[[ 47.4   8.3 -35.6 -63.7 -18.7 -40.6  16.8   8.0  10.5 -22.9  12.4   7.2
   10.2  77.6   9.3]
 [-56.9  18.0  48.0  29.1 -46.2  36.0  28.8 -12.8  40.3  36.3 -21.2  27.4
   26.1 -44.8  23.6]
 [ 27.1  30.1 -33.1  72.1 -11.0 -34.5  35.9  -3.8  44.7 -38.8 -38.8  48.5
   42.5 -76.4  45.4]
 [-35.6   4.3  35.4 -13.5   1.5  49.7  -3.3   0.8   1.3  40.6  -9.3  -8.2
    4.0  42.6  -4.6]
 [ 23.4  32.5   6.2  88.6  48.9   4.0  15.6  -2.4  34.8 -18.2 -44.9  29.9
   27.1 -75.0  41.1]
 [ -3.5 -27.0  24.6  51.9  29.2   2.7  -1.7   2.2 -44.2  42.0  23.2 -11.8
  -26.1 -64.4 -11.9]]
=>
[[-56.9  18.0  48.0  29.1 -46.2  36.0  28.8 -12.8  40.3  36.3 -21.2  27.4
   26.1 -44.8  23.6]
 [-35.6   4.3  35.4 -13.5   1.5  49.7  -3.3   0.8   1.3  40.6  -9.3  -8.2
    4.0  42.6  -4.6]
 [ -3.5 -27.0  24.6  51.9  29.2   2.7  -1.7   2.2 -44.2  42.0  23.2 -11.8
  -26.1 -64.4 -11.9]
 [ 23.4  32.5   6.2  88.6  48.9   4.0  15.6  -2.4  34.8 -18.2 -44.9  29.9
   27.1 -75.0  41.1]
 [ 27.1  30.1 -33.1  72.1 -11.0 -34.5  35.9  -3.8  44.7 -38.8 -38.8  48.5
   42.5 -76.4  45.4]
 [ 47.4   8.3 -35.6 -63.7 -18.7 -40.6  16.8   8.0  10.5 -22.9  12.4   7.2
   10.2  77.6   9.3]]

[[ 23.0 -16.6  -3.4 -48.5   9.2 -59.9  14.2]
 [-23.4 -12.9 -22.7  -2.4   1.3  -8.2  39.3]
 [-12.4  -8.9  67.7   6.2   3.4  35.6  -7.9]
 [ 13.0  15.8 -22.7 -70.1  32.2 -43.2   9.9]
 [-38.3 -24.4 -11.4 -51.6   8.2 -17.6 -27.9]
 [ 52.4 -33.2  23.5  20.5   9.4  43.6  42.1]
 [ -6.1  34.3   3.3 -67.1  28.5 -28.7  20.4]]
=>
[[-38.3 -24.4 -11.4 -51.6   8.2 -17.6 -27.9]
 [-23.4 -12.9 -22.7  -2.4   1.3  -8.2  39.3]
 [-12.4  -8.9  67.7   6.2   3.4  35.6  -7.9]
 [ -6.1  34.3   3.3 -67.1  28.5 -28.7  20.4]
 [ 13.0  15.8 -22.7 -70.1  32.2 -43.2   9.9]
 [ 23.0 -16.6  -3.4 -48.5   9.2 -59.9  14.2]
 [ 52.4 -33.2  23.5  20.5   9.4  43.6  42.1]]

[[ 32.4  37.2 -68.3]
 [ 57.4  61.8  42.0]
 [-21.3 -12.6 -60.5]]
=>
[[-21.3 -12.6 -60.5]
 [ 32.4  37.2 -68.3]
 [ 57.4  61.8  42.0]]

[[ 21.2   1.6]
 [-70.8  -1.0]
 [  2.6  -2.5]
 [  0.5   0.4]
 [ -7.4  -0.8]
 [-63.8  -0.4]
 [ 13.1   1.0]
 [ -1.0  -2.2]
 [ -3.9  -1.1]
 [  5.7   4.6]
 [ -1.7  -2.3]]
=>
[[-70.8  -1.0]
 [-63.8  -0.4]
 [ -7.4  -0.8]
 [ -3.9  -1.1]
 [ -1.7  -2.3]
 [ -1.0  -2.2]
 [  0.5   0.4]
 [  2.6  -2.5]
 [  5.7   4.6]
 [ 13.1   1.0]
 [ 21.2   1.6]]

[[ 30.5   2.6  48.1 -10.6 -31.3]
 [ -5.1 -47.7  66.5  -2.0  -2.0]
 [ -7.8  24.1  -7.0 -12.7   9.7]
 [ 26.7 -19.1  15.8 -13.7   6.7]
 [ 27.8 -44.9   4.0  -0.7  11.2]]
=>
[[ -7.8  24.1  -7.0 -12.7   9.7]
 [ -5.1 -47.7  66.5  -2.0  -2.0]
 [ 26.7 -19.1  15.8 -13.7   6.7]
 [ 27.8 -44.9   4.0  -0.7  11.2]
 [ 30.5   2.6  48.1 -10.6 -31.3]]

[[ 2.7  0.0 73.5 -0.9  1.2]
 [ 2.0 55.9 -0.9 -1.7  1.0]]
=>
[[ 2.0 55.9 -0.9 -1.7  1.0]
 [ 2.7  0.0 73.5 -0.9  1.2]]

[[-79.0  -8.9  19.1]
 [-80.5   2.5  28.2]]
=>
[[-80.5   2.5  28.2]
 [-79.0  -8.9  19.1]]
